Here is a tiny trained network, its code and every weight. The questions are about switching its units off for an input and a class, where a switched-off unit gives its printed mean instead of its output.

import numpy as np


def w(rows, s, z=0):
    codes = np.array(rows[::2]) - 128.0
    scale = np.full(codes.shape[1], s)
    scale[-1] = z or s
    return codes * scale


def f(y):
    return y / 2 * (1 + np.tanh(0.7978845608 * (y + 0.044715 * y**3)))


def log_softmax(a):
    a = a - a.max(-1, keepdims=True)
    return a - np.log(np.exp(a).sum(-1, keepdims=True))


def net(x, mask):
    res = np.array(x, float).reshape(1, 7) / 4 @ E
    y = f(res @ A[0][:, :-1].T + A[0][:, -1])
    res = res + np.where(mask, y, B[0][:, -1]) @ B[0][:, :-1]
    return log_softmax(res[-1] @ U[:, :-1].T + U[:, -1])


A, B = {}, {}
E = w([
[81,105,121,113,137,132,138,94,168],'x0',
[21,97,50,140,35,136,165,212,52],'x1',
[60,158,255,250,88,81,218,58,77],'x2',
[160,64,165,92,123,119,169,148,114],'x3',
[130,137,131,109,119,116,119,116,101],'x4',
[165,76,138,168,136,165,158,166,165],'x5',
[77,123,174,141,136,159,67,140,93],'x6',
],0.0099)
A[0] = w([
[155,152,114,167,51,67,105,88,99,138],'n1',
[96,152,61,165,92,86,189,206,124,119],'n2',
[62,146,151,196,56,53,213,108,141,204],'n3',
[121,78,178,176,207,150,102,110,170,189],'n4',
[172,158,61,174,63,98,135,88,134,171],'n5',
[195,172,187,124,241,131,136,75,157,52],'n6',
[140,183,62,48,143,137,114,174,134,134],'n7',
[112,134,214,213,164,87,219,70,63,141],'n8',
[156,68,27,95,76,166,21,139,123,183],'n9',
[149,112,95,59,134,167,111,254,175,125],'n10',
[42,78,63,127,154,118,133,94,105,46],'n11',
[25,93,38,166,10,114,179,234,87,5],'n12',
[99,173,202,223,61,113,200,122,100,144],'n13',
],0.0078,0.0023)
B[0] = w([
[112,140,138,122,116,195,110,148,70,155],'n1',
[143,121,122,196,139,56,168,110,162,184],'n2',
[124,144,59,85,163,122,184,184,110,231],'n3',
[127,133,100,153,46,107,79,162,109,178],'n4',
[136,96,137,87,110,131,94,157,73,146],'n5',
[182,185,196,166,106,117,53,68,162,215],'n6',
[70,157,109,95,148,133,177,164,138,186],'n7',
[126,129,164,104,148,179,125,190,112,245],'n8',
[78,106,78,122,153,183,195,123,59,209],'n9',
[98,147,111,123,170,181,137,139,137,206],'n10',
[109,124,177,122,102,142,96,146,148,156],'n11',
[254,217,243,210,72,95,40,37,190,249],'n12',
[39,40,46,93,140,209,158,142,148,239],'n13',
],0.0091,0.014)
U = w([
[30,85,52,129,238,255,209,206,125,2],'0',
[163,166,201,205,169,86,112,58,157,254],'1',
],0.0069,0.00081)

Each question gives the input, the list of numbers given to net, and the class t.
The units are the neurons (one row each of A and B). Each row of codes is followed by its name. A weight is (code - 128) times the scale printed after its matrix; where a second scale follows, it is the last column's (A, B and U).
mask holds one flag per neuron, in row order. A switched-off neuron (its flag False) gives its mean, the last column of its row in B, instead of its output. The means were averaged over made-up inputs and are rounded, as every weight is.
A unit's drop is (log p(t) with every unit on - log p(t) with that unit switched off) / (log p(t) with every unit on - log p(t) with every unit switched off).
The circuit of an input: a set's keep is (log p(t) with only the set's units on - log p(t) with every unit switched off) / (log p(t) with every unit on - log p(t) with every unit switched off). Starting from the 12 units with the biggest drops (on a tie, the unit counted first), units are removed one at a time, each time the one whose removal leaves the highest keep (on an exact tie, the one counted first), for as long as the keep stays at least 0.8.
circuit, biggest first: the units of the circuit, biggest drop first
top k neurons: the k neurons with the biggest drops, biggest first
drop of u: that unit's drop, to one decimal
input [-4,8,-3,-7,8,-4,8], class 1: circuit, biggest first => (n12)
input [-1,-8,8,2,-3,7,8], class 0: top 3 neurons => (n13; n12; n8)
input [5,-7,7,0,5,-3,-2], class 0: top 4 neurons => (n12; n13; n8; n3)
input [-6,5,4,-7,-4,2,-3], class 1: top 3 neurons => (n12; n9; n2)
input [-3,-3,3,-2,6,7,-6], class 0: top 4 neurons => (n12; n2; n8; n13)
input [5,3,2,-8,-6,-2,0], class 1: top 2 neurons => (n12; n9)
input [-6,-6,6,3,7,-6,6], class 0: top 3 neurons => (n12; n13; n8)
input [2,-1,0,-4,5,7,-3], class 1: top 2 neurons => (n13; n3)
input [0,7,-2,7,5,2,-8], class 1: drop of n12 => 0.6
input [7,6,3,-5,0,-6,5], class 1: drop of n12 => 2.3
input [0,8,1,5,-3,-5,-3], class 1: drop of n12 => 0.8
